Below are the code and all the weights of a small trained network. Each question names an input and a class and asks about switching units off, where a switched-off unit gives its printed mean instead of its output.

import numpy as np


def w(rows, s, z=0):
    codes = np.array(rows[::2]) - 128.0
    scale = np.full(codes.shape[1], s)
    scale[-1] = z or s
    return codes * scale


def f(y):
    return np.maximum(y, 0)


def log_softmax(a):
    a = a - a.max(-1, keepdims=True)
    return a - np.log(np.exp(a).sum(-1, keepdims=True))


def net(x, mask):
    res = np.array(x, float).reshape(1, 3) / 4 @ E
    y = f(res @ A[0][:, :-1].T + A[0][:, -1])
    res = res + np.where(mask, y, B[0][:, -1]) @ B[0][:, :-1]
    return log_softmax(res[-1] @ U[:, :-1].T + U[:, -1])


A, B = {}, {}
E = w([
[86,81,70,123,201,147,101,200,196,74],'x0',
[197,146,203,133,2,126,127,220,225,50],'x1',
[111,60,127,93,112,134,233,145,167,108],'x2',
],0.012)
A[0] = w([
[110,129,110,149,214,124,39,111,109,133,187],'neuron 1',
[151,151,157,149,81,118,83,115,109,137,135],'neuron 2',
[136,152,144,117,79,128,139,110,94,152,29],'neuron 3',
[112,93,107,112,140,138,180,182,195,96,18],'neuron 4',
[142,139,127,105,87,134,125,99,110,132,31],'neuron 5',
[118,134,112,145,191,127,3,129,125,125,211],'neuron 6',
[141,115,159,158,63,119,239,135,159,107,1],'neuron 7',
[113,117,99,122,203,129,202,93,79,150,176],'neuron 8',
],0.015,0.0034)
B[0] = w([
[130,145,123,23,83,147,143,143,117,167,242],'neuron 1',
[173,79,109,142,74,126,114,220,136,104,177],'neuron 2',
[134,133,133,140,121,151,112,181,189,60,169],'neuron 3',
[136,134,180,195,132,108,137,87,135,114,222],'neuron 4',
[138,122,137,138,132,101,81,178,154,118,153],'neuron 5',
[137,126,82,62,107,137,116,159,91,154,228],'neuron 6',
[133,136,76,69,121,146,80,179,101,150,213],'neuron 7',
[69,137,157,140,208,112,178,8,118,160,249],'neuron 8',
],0.013,0.02)
U = w([
[63,100,143,150,184,125,180,61,132,151,113],'0',
[129,98,70,12,107,173,88,174,142,132,253],'1',
[148,81,149,208,113,120,97,159,197,68,63],'2',
],0.011,0.0007)

Each question gives the input, the list of numbers given to net, and the class t.
The units are the neurons (one row each of A and B). Each row of codes is followed by its name. A weight is (code - 128) times the scale printed after its matrix; where a second scale follows, it is the last column's (A, B and U).
mask holds one flag per neuron, in row order. A switched-off neuron (its flag False) gives its mean, the last column of its row in B, instead of its output. The means were averaged over made-up inputs and are rounded, as every weight is.
A unit's drop is (log p(t) with every unit on - log p(t) with that unit switched off) / (log p(t) with every unit on - log p(t) with every unit switched off).
The circuit of an input: a set's keep is (log p(t) with only the set's units on - log p(t) with every unit switched off) / (log p(t) with every unit on - log p(t) with every unit switched off). Starting from all 8 units, units are removed one at a time, each time the one whose removal leaves the highest keep (on an exact tie, the one counted first), for as long as the keep stays at least 0.8.
units of the circuit, in order: the units of the circuit, biggest drop first
most important unit: the unit with the biggest drop
k most important neurons: the k neurons with the biggest drops, biggest first
drop when u is switched off: that unit's drop, to one decimal
input [4,6,5], class 2: units of the circuit, in order	(neuron 4)
input [4,8,2], class 2: 3 most important neurons	(neuron 4; neuron 1; neuron 6)
input [8,8,-7], class 2: 3 most important neurons	(neuron 1; neuron 4; neuron 7)
input [-5,-7,-5], class 1: 3 most important neurons	(neuron 1; neuron 6; neuron 4)
input [1,1,8], class 2: 3 most important neurons	(neuron 4; neuron 1; neuron 8)
input [-1,-8,-6], class 1: 3 most important neurons	(neuron 1; neuron 6; neuron 4)
input [8,3,0], class 2: 2 most important neurons	(neuron 8; neuron 4)
input [1,3,-1], class 2: 2 most important neurons	(neuron 1; neuron 6)
input [2,4,6], class 2: 2 most important neurons	(neuron 4; neuron 1)
input [-7,7,-6], class 2: 2 most important neurons	(neuron 1; neuron 6)
input [4,0,6], class 0: drop when neuron 2 is switched off	0.1
input [-2,-4,3], class 0: drop when neuron 5 is switched off	0.0
input [6,7,-1], class 2: drop when neuron 4 is switched off	0.1
input [0,-3,0], class 0: most important unit	neuron 7
